[[128 154 120 134]
 [142 132 122 154]
 [122 154 107 154]
 [140 143 123 146]]
|
[128 132 107 146]

[[126 118 136 150 145]
 [111 138 151 151 149]
 [111 143 149 139 147]]
|
[126 138 149]

[[139 117 116]
 [140 156 113]
 [142 114 118]]
|
[139 156 118]

[[117 113 124 117 157]
 [139 115 109 107 137]]
|
[117 115]

[[139 124 128 120]
 [134 116 150 118]]
|
[139 116]

[[144 134 134 128]
 [145 155 108 106]
 [136 126 138 134]
 [125 123 136 136]
 [128 132 126 127]]
|
[144 155 138 136]
---
[[113 119 134 106 130]
 [116 125 126 135 128]
 [147 127 129 113 134]
 [120 142 127 122 131]
 [135 151 130 139 152]
 [131 122 119 133 123]
 [127 139 131 139 156]]
|
[[113 116 147 120 135 131 127]
 [119 125 127 142 151 122 139]
 [134 126 129 127 130 119 131]
 [106 135 113 122 139 133 139]
 [130 128 134 131 152 123 156]]

[[140  99 117 116 111 121 149 126 150 107]
 [155 124 142 150 142 148 150 104 116 112]
 [104 124 113 107 110 104 120 155 135 152]]
|
[[140 155 104]
 [ 99 124 124]
 [117 142 113]
 [116 150 107]
 [111 142 110]
 [121 148 104]
 [149 150 120]
 [126 104 155]
 [150 116 135]
 [107 112 152]]

[[133 109 120 131 132 126 122 147 127 132 137 119 118 134 106 128]
 [136 105 118 130 131 124 119 147 127 136 136 121 117 139 109 127]
 [134 115 123 129 131 128 118 140 122 133 139 126 119 140 120 122]
 [130 128 126 129 129 129 128 128 129 128 128 126 127 128 126 127]
 [135 109 118 135 130 125 120 145 126 133 135 119 116 134 107 128]]
|
[[133 136 134 130 135]
 [109 105 115 128 109]
 [120 118 123 126 118]
 [131 130 129 129 135]
 [132 131 131 129 130]
 [126 124 128 129 125]
 [122 119 118 128 120]
 [147 147 140 128 145]
 [127 127 122 129 126]
 [132 136 133 128 133]
 [137 136 139 128 135]
 [119 121 126 126 119]
 [118 117 119 127 116]
 [134 139 140 128 134]
 [106 109 120 126 107]
 [128 127 122 127 128]]

[[121 119 108 133 108 149 148]
 [106 114 117 100 122 106 118]
 [108 111 121 102 122 108 117]]
|
[[121 106 108]
 [119 114 111]
 [108 117 121]
 [133 100 102]
 [108 122 122]
 [149 106 108]
 [148 118 117]]

[[123 128 130 129 126 140 116 127]
 [126 129 128 129 116 112 123 127]
 [129 128 128 128 131 132 103 129]
 [127 128 129 129 117 125 135 128]
 [129 129 127 127 138 124 118 127]
 [128 130 128 129 137 135 145 127]
 [128 128 128 128 110 120 124 128]
 [127 129 128 128 137 133 110 128]
 [128 127 129 128 143 111 127 128]
 [127 129 128 128 154 125 130 127]
 [130 130 126 129 118 139 117 127]
 [128 129 127 128 132 101 128 128]]
|
[[123 126 129 127 129 128 128 127 128 127 130 128]
 [128 129 128 128 129 130 128 129 127 129 130 129]
 [130 128 128 129 127 128 128 128 129 128 126 127]
 [129 129 128 129 127 129 128 128 128 128 129 128]
 [126 116 131 117 138 137 110 137 143 154 118 132]
 [140 112 132 125 124 135 120 133 111 125 139 101]
 [116 123 103 135 118 145 124 110 127 130 117 128]
 [127 127 129 128 127 127 128 128 128 127 127 128]]

[[126 131 128 127 132 127 124 131 128 125 129 128]
 [131 130 132 125 128 127 129 126 130 127 127 130]
 [128 137 141 123 135 128 112 135 132 120 124 125]
 [126 135 142 125 133 127 113 130 134 124 128 128]
 [124 129 128 127 131 125 121 131 129 127 129 126]
 [126 128 138 123 138 127 110 134 131 124 129 126]
 [134 115 111 133 119 133 152 122 120 135 126 130]]
|
[[126 131 128 126 124 126 134]
 [131 130 137 135 129 128 115]
 [128 132 141 142 128 138 111]
 [127 125 123 125 127 123 133]
 [132 128 135 133 131 138 119]
 [127 127 128 127 125 127 133]
 [124 129 112 113 121 110 152]
 [131 126 135 130 131 134 122]
 [128 130 132 134 129 131 120]
 [125 127 120 124 127 124 135]
 [129 127 124 128 129 129 126]
 [128 130 125 128 126 126 130]]

[[128 128 128 128 129 129 128]
 [150 114 141 121 117 131 136]
 [137 121 121 132 132 116 104]
 [137 133 142 119 117 131 136]]
|
[[128 150 137 137]
 [128 114 121 133]
 [128 141 121 142]
 [128 121 132 119]
 [129 117 132 117]
 [129 131 116 131]
 [128 136 104 136]]
---
[[126 126 131 129 138 131 124 125 125 122 126 135 116 122 126]
 [116 124 128 126 131 132 142 117 128 123 113 133 127 120 127]
 [128 126 124 129 128 136 117 139 129 125 116 135 107 130 123]]
|
[[126 126 126 131 129 138 131 124 125 125 122 126 135 116 122]
 [127 116 124 128 126 131 132 142 117 128 123 113 133 127 120]
 [123 128 126 124 129 128 136 117 139 129 125 116 135 107 130]]

[[135 132 131]
 [136 132 131]
 [128 130 135]
 [113 128 107]
 [125 133 113]
 [141 132 114]
 [141 132 117]
 [132 132 124]
 [123 128 124]
 [142 133 140]
 [111 128 119]
 [145 134 131]]
|
[[131 135 132]
 [131 136 132]
 [135 128 130]
 [107 113 128]
 [113 125 133]
 [114 141 132]
 [117 141 132]
 [124 132 132]
 [124 123 128]
 [140 142 133]
 [119 111 128]
 [131 145 134]]

[[138 111 128 134 128 109 129 124 138 110 132 130 126]
 [129 136 136 130 135 133 125 127 132 131 140 117 130]
 [123 142 128 131 130 121 129 128 123 124 130 122 128]
 [120 139 135 139 132 143 128 115 128 129 124 122 122]
 [128 124 129 114 119 126 123 149 128 137 122 128 127]
 [146 119 121 128 117 143 123 150 114 116 114 122 121]]
|
[[126 138 111 128 134 128 109 129 124 138 110 132 130]
 [130 129 136 136 130 135 133 125 127 132 131 140 117]
 [128 123 142 128 131 130 121 129 128 123 124 130 122]
 [122 120 139 135 139 132 143 128 115 128 129 124 122]
 [127 128 124 129 114 119 126 123 149 128 137 122 128]
 [121 146 119 121 128 117 143 123 150 114 116 114 122]]

[[137 117 132 116 119 129 118 117 126 138 130]
 [133 135 120 134 131 122 131 116 146 141 128]
 [121 130 134 131 142 124 136 126 130 139 133]
 [137 112 129 119 124 131 124 128 129 128 131]
 [124 107 138 121 128 129 118 121 132 132 135]
 [128 124 129 132 137 127 109 128 128 146 124]
 [141 113 135 130 144 131 111 137 126 152 120]
 [130 134 112 142 114 118 126 134 120 148 143]]
|
[[130 137 117 132 116 119 129 118 117 126 138]
 [128 133 135 120 134 131 122 131 116 146 141]
 [133 121 130 134 131 142 124 136 126 130 139]
 [131 137 112 129 119 124 131 124 128 129 128]
 [135 124 107 138 121 128 129 118 121 132 132]
 [124 128 124 129 132 137 127 109 128 128 146]
 [120 141 113 135 130 144 131 111 137 126 152]
 [143 130 134 112 142 114 118 126 134 120 148]]

[[128 130 125 111 124 126 108 133 136]
 [127 135 116 134 128 125 108 116 152]
 [131 128 126 146 130 135 135 131 121]
 [123 125 120 112 127 125 143 125 136]]
|
[[136 128 130 125 111 124 126 108 133]
 [152 127 135 116 134 128 125 108 116]
 [121 131 128 126 146 130 135 135 131]
 [136 123 125 120 112 127 125 143 125]]

[[115 146 142 123]
 [150 107 119 136]]
|
[[123 115 146 142]
 [136 150 107 119]]

[[143 130 123 142 118 129]
 [150 123 135 140 114 133]
 [144 127 131 132 121 123]]
|
[[129 143 130 123 142 118]
 [133 150 123 135 140 114]
 [123 144 127 131 132 121]]

[[115 127 156 123 139 132]
 [133 128 119 133 122 121]
 [130 126 131 126 132 140]
 [132 130 120 121 113 116]
 [136 121 114 144 134 131]
 [106 124 153 119 136 129]
 [147 125 105 116 113 133]
 [128 128 121 108 107 122]]
|
[[132 115 127 156 123 139]
 [121 133 128 119 133 122]
 [140 130 126 131 126 132]
 [116 132 130 120 121 113]
 [131 136 121 114 144 134]
 [129 106 124 153 119 136]
 [133 147 125 105 116 113]
 [122 128 128 121 108 107]]
